Below are the code and all the weights of a small trained network. Each question names an input and a target symbol and asks about switching units off, where a switched-off unit gives its printed mean instead of its output.

import numpy as np


def w(rows, s, z=0):
    codes = np.array(rows[::2]) - 128.0
    scale = np.full(codes.shape[1], s)
    scale[-1] = z or s
    return codes * scale


def softmax(a):
    e = np.exp(a - a.max(-1, keepdims=True))
    return e / e.sum(-1, keepdims=True)


def log_softmax(a):
    a = a - a.max(-1, keepdims=True)
    return a - np.log(np.exp(a).sum(-1, keepdims=True))


def net(x, mask):
    ids = ['αβγδεζθλμξπστφψω'.index(c) for c in x.split()]
    T = len(ids)
    res = E[ids] + P[:T]
    u = 0
    for l in range(3):
        r = res
        for j in range(2):
            rows = slice(2 * j, 2 * j + 2)
            q, k, v = (r @ M[l][rows].T for M in (Q, K, V))
            z = softmax(np.where(np.tri(T) > 0, q @ k.T / 2**0.5, -1e9)) @ v
            o = O[l][rows]
            res = res + np.where(mask[u + j], z, o[:, -1]) @ o[:, :-1]
        u += 2
    return log_softmax(res[-1] @ U[:, :-1].T + U[:, -1])


Q, K, V, O = {}, {}, {}, {}
E = w([
[69,184,208,106,133,71],'α',
[138,109,87,122,171,91],'β',
[108,94,211,168,154,184],'γ',
[154,114,130,89,133,134],'δ',
[158,63,120,144,135,172],'ε',
[134,85,134,156,126,128],'ζ',
[146,111,67,115,86,112],'θ',
[106,143,120,124,137,65],'λ',
[218,156,158,113,126,116],'μ',
[155,115,150,116,252,112],'ξ',
[120,109,166,174,122,108],'π',
[125,120,105,113,109,109],'σ',
[123,111,159,150,63,150],'τ',
[117,136,140,55,54,169],'φ',
[123,136,86,56,168,122],'ψ',
[152,77,104,124,71,169],'ω',
],0.021)
P = w([
[156,165,75,174,97,175],'0',
[86,44,128,137,123,85],'1',
[215,80,138,83,47,59],'2',
[110,184,169,183,191,206],'3',
[49,11,68,118,123,70],'4',
[194,89,202,75,78,77],'5',
[118,210,163,159,196,192],'6',
[43,8,58,109,128,53],'7',
[184,121,233,57,90,85],'8',
[127,233,150,132,197,185],'9',
[44,4,42,96,124,45],'10',
[180,129,213,28,137,87],'11',
],0.013)
Q[0] = w([
[179,96,195,158,117,147],'0.h1',
[254,173,180,80,156,165],'0.h1',
[179,135,127,44,179,72],'0.h2',
[142,94,85,161,87,97],'0.h2',
],0.0078)
K[0] = w([
[208,114,200,157,143,162],'0.h1',
[131,80,101,254,95,108],'0.h1',
[149,190,116,100,183,11],'0.h2',
[102,56,107,181,98,140],'0.h2',
],0.0091)
V[0] = w([
[212,67,118,169,216,98],'0.h1',
[144,131,142,254,13,151],'0.h1',
[169,182,94,172,144,113],'0.h2',
[87,20,143,193,50,237],'0.h2',
],0.0069)
O[0] = w([
[234,122,65,219,58,44,226],'0.h1',
[158,230,33,80,80,2,176],'0.h1',
[47,116,112,113,62,185,41],'0.h2',
[107,158,61,39,202,96,251],'0.h2',
],0.0087,0.003)
Q[1] = w([
[153,198,140,213,53,153],'1.h1',
[162,82,144,253,176,211],'1.h1',
[163,187,142,113,220,85],'1.h2',
[23,52,45,210,118,62],'1.h2',
],0.0052)
K[1] = w([
[88,86,74,110,124,103],'1.h1',
[120,169,97,158,124,147],'1.h1',
[40,193,79,174,176,254],'1.h2',
[116,40,202,56,95,104],'1.h2',
],0.0079)
V[1] = w([
[14,177,86,193,106,142],'1.h1',
[120,55,74,110,187,132],'1.h1',
[9,218,31,254,145,171],'1.h2',
[154,144,140,141,189,54],'1.h2',
],0.007)
O[1] = w([
[6,168,71,124,113,118,4],'1.h1',
[120,115,32,109,194,178,193],'1.h1',
[137,120,157,172,72,197,81],'1.h2',
[107,134,119,164,154,84,245],'1.h2',
],0.011,0.0037)
Q[2] = w([
[138,94,181,142,41,118],'2.h1',
[96,24,126,88,82,37],'2.h1',
[213,254,105,169,82,184],'2.h2',
[121,52,165,67,40,86],'2.h2',
],0.0084)
K[2] = w([
[189,164,194,104,158,82],'2.h1',
[154,54,244,82,204,25],'2.h1',
[155,194,30,182,3,252],'2.h2',
[233,61,221,1,195,147],'2.h2',
],0.0061)
V[2] = w([
[172,119,254,223,207,200],'2.h1',
[85,174,128,243,103,2],'2.h1',
[108,240,222,24,194,110],'2.h2',
[65,109,156,110,3,125],'2.h2',
],0.0086)
O[2] = w([
[161,97,130,158,250,106,2],'2.h1',
[184,221,94,135,163,125,144],'2.h1',
[140,187,151,22,193,154,70],'2.h2',
[65,136,208,141,128,38,35],'2.h2',
],0.011,0.0085)
U = w([
[84,152,134,91,149,80,191],'α',
[98,142,99,192,122,114,54],'β',
[120,215,86,125,165,254,128],'γ',
[199,124,190,104,98,172,214],'δ',
[120,136,98,154,97,215,2],'ε',
[115,162,112,152,114,149,93],'ζ',
[96,125,139,128,86,104,90],'θ',
[93,155,129,147,128,85,140],'λ',
[196,119,159,97,96,54,219],'μ',
[123,140,94,165,158,133,78],'ξ',
[119,199,104,150,133,119,98],'π',
[91,140,137,125,106,119,155],'σ',
[114,174,140,89,105,136,89],'τ',
[105,125,157,61,114,166,87],'φ',
[56,87,126,131,136,126,214],'ψ',
[112,129,138,99,82,173,23],'ω',
],0.0087,0.0063)

Each question gives the input, a string of symbols that net reads in full, and the target symbol t.
The units are the heads (2 rows each of Q, K, V and O). Each row of codes is followed by its name. A weight is (code - 128) times the scale printed after its matrix; where a second scale follows, it is the last column's (O and U).
mask holds one flag per head, layer by layer. A switched-off head (its flag False) gives its mean, the last column of its rows in O, instead of its output. The means were averaged over made-up inputs and are rounded, as every weight is.
A unit's drop is (log p(t) with every unit on - log p(t) with that unit switched off) / (log p(t) with every unit on - log p(t) with every unit switched off).
The circuit of an input: a set's keep is (log p(t) with only the set's units on - log p(t) with every unit switched off) / (log p(t) with every unit on - log p(t) with every unit switched off). Starting from all 6 units, units are removed one at a time, each time the one whose removal leaves the highest keep (on an exact tie, the one counted first), for as long as the keep stays at least 0.8.
units of the circuit, in order: the units of the circuit, biggest drop first
most important unit: the unit with the biggest drop
heads that matter: for each layer, one digit per head in row order, 1 if its drop is at least 0.15 and else 0, layers parted by /
input ψ ζ γ λ β ψ ψ γ π γ β, target ψ: most important unit -> 0.h1
input π ζ ε α β ω γ α τ ε τ, target α: heads that matter -> 10 / 00 / 01
input τ γ ψ λ, target τ: heads that matter -> 11 / 10 / 11
input ε ψ θ ε, target ε: units of the circuit, in order -> 2.h2, 0.h2, 2.h1, 1.h1
input ε γ α ψ γ ε δ ω γ σ, target ε: units of the circuit, in order -> 2.h2, 0.h2, 1.h1, 2.h1
input γ β ψ γ ψ φ τ, target γ: heads that matter -> 11 / 00 / 01
input φ τ ψ ε ψ α τ, target φ: heads that matter -> 10 / 00 / 11
input π φ ψ γ σ α γ γ γ π ψ, target ψ: heads that matter -> 10 / 01 / 10
input β σ γ τ α γ π π, target α: heads that matter -> 10 / 00 / 01
input ψ θ γ α ψ τ ε γ ψ γ, target ψ: units of the circuit, in order -> 2.h1, 0.h1, 0.h2, 1.h2
input θ ψ β γ ξ π ψ, target θ: heads that matter -> 01 / 01 / 11
input γ γ γ β ε φ ψ δ μ λ, target γ: heads that matter -> 11 / 10 / 01
input β ψ θ γ γ γ γ ψ δ ε, target β: units of the circuit, in order -> 2.h2, 0.h2, 1.h2
input β θ γ σ γ γ β, target β: most important unit -> 2.h2
input ψ θ α β γ γ π λ τ τ, target ψ: heads that matter -> 11 / 01 / 10
input π ψ ξ ε γ μ δ ω, target μ: units of the circuit, in order -> 1.h1, 0.h2
input ω ε α ε ω ε β, target ω: units of the circuit, in order -> 2.h1, 0.h2, 0.h1
input ω ψ τ δ ψ, target ψ: heads that matter -> 10 / 00 / 10
input α ψ σ μ θ δ ξ β ψ, target δ: heads that matter -> 10 / 01 / 00
input ε β γ γ ψ τ ω δ, target ψ: units of the circuit, in order -> 0.h1, 2.h1
input δ ε ε γ ψ ε β β β, target δ: heads that matter -> 00 / 10 / 01
input τ ψ ω π ε ε γ, target τ: units of the circuit, in order -> 0.h1, 2.h2, 2.h1, 1.h1
input γ γ γ ψ ε γ τ, target γ: most important unit -> 0.h2
input τ δ γ γ β μ μ ζ ξ β, target τ: units of the circuit, in order -> 0.h1, 2.h1, 2.h2, 1.h1
